Here is a tiny trained network, its code and every weight. The questions are about switching its units off for an input and a class, where a switched-off unit gives its printed mean instead of its output.

import numpy as np


def w(rows, s, z=0):
    codes = np.array(rows[::2]) - 128.0
    scale = np.full(codes.shape[1], s)
    scale[-1] = z or s
    return codes * scale


def norm(h):
    return h / np.sqrt((h * h).mean(-1, keepdims=True) + 1e-5)


def f(y):
    return np.maximum(y, 0)


def log_softmax(a):
    a = a - a.max(-1, keepdims=True)
    return a - np.log(np.exp(a).sum(-1, keepdims=True))


def net(x, mask):
    res = np.array(x, float).reshape(1, 3) / 4 @ E
    u = 0
    for l in range(3):
        y = f(norm(res) @ A[l][:, :-1].T + A[l][:, -1])
        res = res + np.where(mask[u : u + 7], y, B[l][:, -1]) @ B[l][:, :-1]
        u += 7
    return log_softmax(norm(res)[-1] @ U[:, :-1].T + U[:, -1])


A, B = {}, {}
E = w([
[191,255,214],'x0',
[211,160,134],'x1',
[113,86,199],'x2',
],0.0025)
A[0] = w([
[122,134,144,12],'L0N1',
[29,4,45,10],'L0N2',
[159,125,136,179],'L0N3',
[42,191,44,122],'L0N4',
[122,200,156,29],'L0N5',
[100,105,185,60],'L0N6',
[126,91,213,101],'L0N7',
],0.0034,0.0014)
B[0] = w([
[124,134,135,128],'L0N1',
[2,17,38,254],'L0N2',
[147,118,106,168],'L0N3',
[64,123,95,186],'L0N4',
[145,175,140,164],'L0N5',
[77,87,175,151],'L0N6',
[66,116,142,177],'L0N7',
],0.0045,0.0022)
A[1] = w([
[112,167,126,78],'L1N1',
[149,196,136,159],'L1N2',
[101,174,100,87],'L1N3',
[255,153,92,128],'L1N4',
[171,64,62,252],'L1N5',
[155,94,90,208],'L1N6',
[64,121,111,114],'L1N7',
],0.0049,0.0023)
B[1] = w([
[128,173,107,138],'L1N1',
[96,129,18,208],'L1N2',
[77,155,90,143],'L1N3',
[251,103,183,210],'L1N4',
[199,50,1,253],'L1N5',
[137,65,39,202],'L1N6',
[153,200,125,195],'L1N7',
],0.0034,0.0028)
A[2] = w([
[196,209,139,2],'L2N1',
[63,94,252,76],'L2N2',
[100,96,69,64],'L2N3',
[54,27,58,15],'L2N4',
[190,208,145,8],'L2N5',
[140,163,113,138],'L2N6',
[188,90,231,131],'L2N7',
],0.0046,0.0031)
B[2] = w([
[172,129,189,170],'L2N1',
[63,120,226,185],'L2N2',
[89,99,108,190],'L2N3',
[84,54,93,254],'L2N4',
[210,176,253,169],'L2N5',
[160,123,131,168],'L2N6',
[65,116,81,197],'L2N7',
],0.0064,0.0023)
U = w([
[118,130,132,2],'0',
[6,133,237,133],'1',
[31,17,17,214],'2',
[70,230,63,135],'3',
[229,79,66,92],'4',
[237,223,219,167],'5',
],0.011,0.007)

Each question gives the input, the list of numbers given to net, and the class t.
The units are the neurons (one row each of A and B). Each row of codes is followed by its name. A weight is (code - 128) times the scale printed after its matrix; where a second scale follows, it is the last column's (A, B and U).
mask holds one flag per neuron, layer by layer. A switched-off neuron (its flag False) gives its mean, the last column of its row in B, instead of its output. The means were averaged over made-up inputs and are rounded, as every weight is.
A unit's drop is (log p(t) with every unit on - log p(t) with that unit switched off) / (log p(t) with every unit on - log p(t) with every unit switched off).
The circuit of an input: a set's keep is (log p(t) with only the set's units on - log p(t) with every unit switched off) / (log p(t) with every unit on - log p(t) with every unit switched off). Starting from the 12 units with the biggest drops (on a tie, the unit counted first), units are removed one at a time, each time the one whose removal leaves the highest keep (on an exact tie, the one counted first), for as long as the keep stays at least 0.8.
units of the circuit, in order: the units of the circuit, biggest drop first
k most important neurons: the k neurons with the biggest drops, biggest first
top k neurons in layer l: the k neurons of layer l with the biggest drops, biggest first
drop when u is switched off: that unit's drop, to one decimal
input [-4,8,-8], class 4: units of the circuit, in order : [L0N2 L1N4]
input [2,1,3], class 1: top neuron in layer 1 : [L1N5]
input [1,-6,4], class 1: units of the circuit, in order : [L1N5 L2N2 L1N2]
input [1,4,0], class 5: units of the circuit, in order : [L0N2 L2N4]
input [2,-6,-7], class 3: units of the circuit, in order : [L0N2 L2N4 L1N5]
input [7,-5,-8], class 5: units of the circuit, in order : [L0N2 L2N5]
input [0,2,3], class 1: 4 most important neurons : [L0N2 L1N5 L2N2 L0N7]
input [-2,5,-3], class 4: units of the circuit, in order : [L0N2 L1N4]
input [-2,7,-1], class 4: 2 most important neurons : [L0N2 L1N4]
input [-1,3,-3], class 4: 3 most important neurons : [L0N2 L1N4 L2N4]
input [-4,7,-3], class 4: top 2 neurons in layer 1 : [L1N4 L1N2]
input [4,-3,2], class 1: top 2 neurons in layer 1 : [L1N5 L1N7]
input [2,-2,-1], class 3: top 2 neurons in layer 1 : [L1N5 L1N6]
input [7,-3,3], class 5: units of the circuit, in order : [L0N2]
input [7,-2,-7], class 5: drop when L0N2 is switched off : 0.1
input [2,3,-3], class 5: drop when L0N2 is switched off : 0.4
input [7,-5,-3], class 5: drop when L0N2 is switched off : 0.5
